Rows, each with roughly how far along a hidden order it lies (0 to 15)
[-2.35 -0.17 -0.08 -0.04 -1.71  0.95 -1.18  0.17 -1.08  1.00 -2.99 -5.72
 -0.65  0.54 -1.29 -1.02]  0
[-1.36  0.66  0.76 -0.37 -1.98 -0.27 -0.61  0.19 -0.50 -0.51 -2.06 -4.15
 -0.63  0.15 -1.44 -0.16]  11
[-1.99  0.91  1.25 -0.48 -1.51 -0.20 -0.99  0.17 -0.20 -0.46 -2.51 -3.70
 -0.87 -0.08 -1.73 -0.16]  5
[-1.15 -0.01  0.29 -0.18 -2.14  0.68 -1.02 -0.22 -1.00  0.09 -2.54 -4.60
 -0.32  0.31 -1.66 -0.73]  3
[-2.36  0.35  0.93 -0.41 -1.48  0.41 -1.15 -0.03 -0.66  0.17 -2.61 -5.87
 -0.58  0.27 -1.29 -0.34]  5
[-0.66 -0.24 -0.22  0.33 -1.95  0.60 -0.80 -0.02 -1.18  0.24 -1.37 -5.58
 -0.19  0.07 -1.49 -0.64]  15
[-0.41  0.56  0.54  0.63 -1.21 -0.19 -0.08 -0.25 -0.61 -0.71 -0.68 -3.41
 -0.08 -0.60 -1.34 -0.59]  7
[-1.11 -0.22 -0.55  0.50 -1.60  0.79 -0.91  0.32 -1.14  0.82 -1.28 -6.82
 -0.37  0.16 -1.69 -0.89]  5
